[[  0  -8 -23 -28  -9   7 -22 -10   0 -44 -38]
 [  5  -6   2   1 -20 -31 -26 -12 -11 -34  21]
 [ -5   5   7  11   3 -12 -22  23 -20 -10  23]
 [-31  15 -10  -3 -21  26   6 -20  13   1  -9]
 [  5 -10 -36 -35 -21 -21  -9 -21  -9 -18 -27]
 [ -1  -3 -10  -8 -36 -41 -11 -19   1   0  24]
 [  8 -38  28  15  -2 -30  -2 -25   4 -12  16]] ⇒ 16

[[-226 -126  149  243  -42 -415 -420   28   45 -754   32 -243]
 [-514  138  481  328   92  -52 -493 -421 -418 -510 -275  196]
 [ -44  154   79  500 -104 -234  -69  149  399 -449 -338 -322]
 [-111 -158   55  305  -91 -522 -359  202  249 -829   84 -395]
 [-468  159  408  230   66   27 -397 -462 -448 -318 -329  231]
 [  69    7 -213  149 -171 -205   63  135  325 -145 -260 -327]
 [-213  167  220  429  -42 -136 -196  -84   83 -405 -360 -102]
 [-389  -88  129 -134    3  -78 -380 -409 -490 -256  -82  152]
 [-198  189   77  204  -79   55  -50 -236  -47  -29 -452   13]
 [ -58 -182  -29  240 -128 -502 -271  240  303 -747   76 -432]] ⇒ -432

[[4 4 3 3 3 6 2 2 4 4 3 3 6 2]
 [3 3 3 4 2 4 2 4 2 5 3 3 6 1]
 [5 3 3 3 6 4 3 5 4 5 3 4 5 5]
 [4 3 1 3 3 4 5 3 2 4 4 2 6 2]
 [3 4 3 2 5 4 5 4 4 3 3 5 5 0]
 [5 4 3 3 2 6 6 4 4 4 4 4 5 7]
 [4 3 4 1 3 2 3 2 2 3 3 5 6 3]
 [5 4 1 2 4 4 5 3 4 5 3 4 6 7]
 [5 1 3 6 3 4 6 3 3 4 2 4 6 5]
 [4 3 2 5 4 4 4 4 3 5 3 4 6 2]] ⇒ 2

[[135 152 180 160 141  81 119 125 185]
 [105  73 134 115 122 139 136 138 139]
 [176 144  91 127 139 190 149 122  74]
 [133 138 201 168 147  73 122 125 210]
 [ 94  99 106 103 111 134 125 137 112]
 [104 127 206 160 136  51 111 131 221]
 [129 108  76  99 118 181 140 132  69]
 [100  82 122 109 117 138 132 137 128]
 [110 182  78 107 107 117 107 126  78]] ⇒ 78

[[-270 -169  215   27 -161   54 -164 -338 -223   57]
 [-491  -58   89 -352 -411 -204  -67 -414   27 -334]
 [ 175 -201 -842  337  -88 -182 -436  -43  102 -215]
 [-554    7  -76 -613 -565 -149  -22   25  145 -598]
 [-278   69 -694 -175 -387 -739 -313 -297  108 -580]
 [-142 -287  -86   19  -58 -115 -151 -196 -141  -92]
 [-181  510  -42  -31 -228 -277 -168 -232   36 -127]
 [-142  217  284 -241 -172  -24  159  -61 -107   -5]
 [ 319  120 -442 -113  -13 -330 -109   63  121  -87]
 [  97  -62 -669  375   -4 -361 -471 -353   27 -126]
 [   0    1  -20   79  -15   63 -150  -65 -135    2]] ⇒ 2

[[ 82 122 133 121 122  89  69 137 101  87 101]
 [123  94  88 121  76  72 140 112  84  80 107]
 [103 121  91 103 112 104 106  85 125 113 116]
 [181  79  25 134  73  11 213 126  60  75  95]
 [ 70 148 130 136 155  62  53 162 119 107  99]
 [103 109 119 107  99 113  96 100  94 106 113]
 [121 106 109 118 112  67 126 146  94  99  97]
 [159  78  53 139  92  40 191 123  63  71  93]
 [181  83  29 123  63  18 210 125  58  68  85]] ⇒ 85
---
Input:
array([[ 193.063,  189.357,  -52.894,   44.018],
       [-142.631,  106.086,  101.808,   38.177]])
Output: 189.357

Input:
array([[-154.88, -118.15,  181.51,   -0.82,   47.04],
       [-155.70, -128.90,  178.02,   -8.31,   50.89]])
Output: 181.51

Input:
array([[-0.221, -0.106,  0.050,  0.155,  0.177,  0.073],
       [-0.185, -0.090,  0.019,  0.090,  0.110,  0.044]])
Output: 0.155

Input:
array([[ 103.35,  212.63,  124.08,   -4.56,   84.66],
       [  86.21, -190.56,  -85.54,  -37.02,  125.44]])
Output: 124.08

Input:
array([[-0.11,  0.10,  0.09,  0.08,  0.12,  0.02],
       [ 0.02,  0.07,  0.00, -0.03, -0.06, -0.04]])
Output: 0.08

Input:
array([[-0.126, -0.077,  0.074, -0.086,  0.021,  0.017],
       [-0.159, -0.099,  0.173, -0.078, -0.004,  0.015]])
Output: -0.086
---
[287, 826, -701, -801]	-801
[1183, 5681, 9850, 4389]	4389
[139, 108, 34, 225]	225
[8536, 1138, 5460, 5835]	5835
[8098, 1864, 1491, 6047]	6047
[-19, -36, 43, 15]	15
---
[[-31.2 -17.1 -63.1  31.6 -12.8  29.7 -11.0]
 [-10.2  15.7 -34.8 -11.5 -27.7  28.0  -8.0]
 [-30.3 -23.5 -65.2  33.7 -13.3  31.7 -13.9]] Answer: -31.2

[-48.6 -30.1   7.7  10.0  58.1 -13.5] Answer: -48.6

[ 58.8 -37.9  20.1  28.7 -52.2  46.6  48.9] Answer: 58.8

[ 15.6  24.6 -39.9 -12.6 -24.1 -37.7 -62.4] Answer: 15.6

[[-43.4 -52.8 -78.4 -76.7]
 [ 12.2  62.4  48.4  59.5]] Answer: -43.4

[-32.2 -16.8 -41.1 -22.8  53.4 -65.2] Answer: -32.2

[ 68.5  54.6 -46.0  37.4 -77.5] Answer: 68.5

[ 50.6  74.0 -27.4  41.9] Answer: 50.6
---
[ 57.7  15.3  24.8  54.0 -65.8  40.3  44.0] gives 57.7
[-56.2  76.3  13.3 -13.0  -5.7  62.3 -49.9] gives -56.2
[-43.2 -44.6 -17.3 -62.6  -4.5  -8.7 -10.3] gives -43.2
[-19.2  -6.3 -45.9  22.7 -73.9 -56.7] gives -19.2
[ -7.7  73.3 -15.2   1.7  -1.2 -12.3 -41.4] gives -7.7
[-24.6  30.5  23.4 -18.3  59.8  20.6] gives -24.6
[-75.8 -14.2  78.2  20.1] gives -75.8
[-31.1  71.7   4.6  -0.1] gives -31.1
[-65.5  -8.0 -19.6  76.8  72.4 -22.0 -68.3] gives -65.5
---
[[ -7.2  15.6  35.1 -24.1]
 [ 12.7  -9.9 -13.5 -33.9]
 [ 17.6 -48.2 -66.9  57.7]] -> -33.9

[-64.0 -14.2   7.5 -23.7  59.2  22.9 -32.1] -> 7.5

[[-37.8 -35.7 -20.2  37.6 -59.1  -5.1]
 [-24.4  13.1  -6.5  -7.2 -10.8  -9.4]
 [-24.2 -28.5 -29.1  67.5 -53.3  13.7]] -> -28.5

[ 76.1 -39.8  26.7  63.6  11.8  12.9] -> -39.8

[[ -6.0   9.0 -18.7   6.2   5.9   3.5  -6.2]
 [ 16.3   8.7 -27.3 -20.3   0.6 -62.9  23.7]
 [ -2.9   2.3   0.4 -11.9  14.9 -10.5   1.5]] -> 0.4

[ -6.6  20.0  22.0   5.7 -47.6  71.9] -> 20.0
---
14	25	22	-28
8	7	-12	-17
| -28

117	113	30	215	54	129
161	146	148	159	115	201
88	76	35	213	67	148
| 215

8260	9368	2065	7271	9482	1975 | 7271

5637	3378	3770	8067	3804	5298
2957	3915	3031	5455	4616	5327
| 8067

3	0	7	4	0 | 4

30	-30	-11	10 | 10
